Here is a tiny trained network, its code and every weight. The questions are about switching its units off for an input and a class, where a switched-off unit gives its printed mean instead of its output.

import numpy as np


def w(rows, s, z=0):
    codes = np.array(rows[::2]) - 128.0
    scale = np.full(codes.shape[1], s)
    scale[-1] = z or s
    return codes * scale


def norm(h):
    return h / np.sqrt((h * h).mean(-1, keepdims=True) + 1e-5)


def f(y):
    return y / 2 * (1 + np.tanh(0.7978845608 * (y + 0.044715 * y**3)))


def log_softmax(a):
    a = a - a.max(-1, keepdims=True)
    return a - np.log(np.exp(a).sum(-1, keepdims=True))


def net(x, mask):
    res = np.array(x, float).reshape(1, 4) / 4 @ E
    u = 0
    for l in range(3):
        y = f(norm(res) @ A[l][:, :-1].T + A[l][:, -1])
        res = res + np.where(mask[u : u + 4], y, B[l][:, -1]) @ B[l][:, :-1]
        u += 4
    return log_softmax(norm(res)[-1] @ U[:, :-1].T + U[:, -1])


A, B = {}, {}
E = w([
[121,159,143,109,123,139,141,222],'x0',
[87,97,114,67,122,137,63,188],'x1',
[116,168,146,160,215,91,91,157],'x2',
[104,151,247,78,105,166,142,154],'x3',
],0.012)
A[0] = w([
[111,204,77,163,255,96,98,213,120],'L0N1',
[35,95,95,127,178,27,5,110,171],'L0N2',
[202,167,93,199,145,84,146,53,11],'L0N3',
[104,69,97,98,175,197,77,200,3],'L0N4',
],0.0089,0.0028)
B[0] = w([
[47,141,82,177,28,194,163,235,247],'L0N1',
[233,112,121,129,65,225,120,26,254],'L0N2',
[255,161,55,166,197,63,138,3,216],'L0N3',
[188,59,80,63,199,51,74,131,188],'L0N4',
],0.0086,0.0072)
A[1] = w([
[107,69,146,211,12,170,104,233,253],'L1N1',
[143,59,180,152,17,244,191,26,190],'L1N2',
[204,229,123,195,187,126,254,78,194],'L1N3',
[124,205,238,122,174,190,21,73,147],'L1N4',
],0.0088,0.0035)
B[1] = w([
[8,223,127,113,164,119,77,148,226],'L1N1',
[174,170,67,101,52,109,151,208,252],'L1N2',
[205,56,175,224,64,187,138,99,239],'L1N3',
[113,143,171,208,142,193,89,76,162],'L1N4',
],0.013,0.011)
A[2] = w([
[69,114,169,134,213,187,74,141,51],'L2N1',
[68,187,27,136,116,27,192,21,76],'L2N2',
[150,81,58,178,74,30,238,2,253],'L2N3',
[145,164,181,161,217,110,194,9,5],'L2N4',
],0.0088,0.0048)
B[2] = w([
[161,123,158,117,106,93,130,76,147],'L2N1',
[195,163,61,81,114,213,172,77,131],'L2N2',
[183,97,149,155,155,248,162,85,254],'L2N3',
[167,158,57,60,128,108,134,213,141],'L2N4',
],0.016,0.0099)
U = w([
[254,23,61,123,80,175,104,32,238],'0',
[120,45,105,74,227,19,168,196,2],'1',
[68,198,235,162,182,155,121,100,48],'2',
[72,154,52,98,65,108,112,223,212],'3',
],0.013,0.0087)

Each question gives the input, the list of numbers given to net, and the class t.
The units are the neurons (one row each of A and B). Each row of codes is followed by its name. A weight is (code - 128) times the scale printed after its matrix; where a second scale follows, it is the last column's (A, B and U).
mask holds one flag per neuron, layer by layer. A switched-off neuron (its flag False) gives its mean, the last column of its row in B, instead of its output. The means were averaged over made-up inputs and are rounded, as every weight is.
A unit's drop is (log p(t) with every unit on - log p(t) with that unit switched off) / (log p(t) with every unit on - log p(t) with every unit switched off).
The circuit of an input: a set's keep is (log p(t) with only the set's units on - log p(t) with every unit switched off) / (log p(t) with every unit on - log p(t) with every unit switched off). Starting from all 12 units, units are removed one at a time, each time the one whose removal leaves the highest keep (on an exact tie, the one counted first), for as long as the keep stays at least 0.8.
circuit, biggest first: the units of the circuit, biggest drop first
top k neurons: the k neurons with the biggest drops, biggest first
k most important neurons of layer l: the k neurons of layer l with the biggest drops, biggest first
drop of u: that unit's drop, to one decimal
input [6,-1,-1,6], class 2: circuit, biggest first => [L0N2, L1N2]
input [8,-8,-5,4], class 3: circuit, biggest first => [L0N3, L2N3]
input [6,3,-1,8], class 2: circuit, biggest first => [L1N2, L0N2]
input [-4,3,6,-3], class 3: most important neuron of layer 1 => [L1N1]
input [6,-6,-6,8], class 3: top 2 neurons => [L0N3, L1N2]
input [-2,7,8,4], class 3: top 2 neurons => [L0N1, L2N3]
input [-1,4,6,6], class 2: top 2 neurons => [L1N4, L1N2]
input [-4,6,5,-6], class 3: 2 most important neurons of layer 0 => [L0N1, L0N3]
input [6,5,7,-6], class 3: drop of L0N1 => 0.2
input [2,-2,-4,6], class 3: drop of L1N2 => 0.1
input [-1,8,8,-1], class 3: drop of L0N1 => 2.8
input [4,1,-7,-2], class 3: drop of L2N3 => 0.0
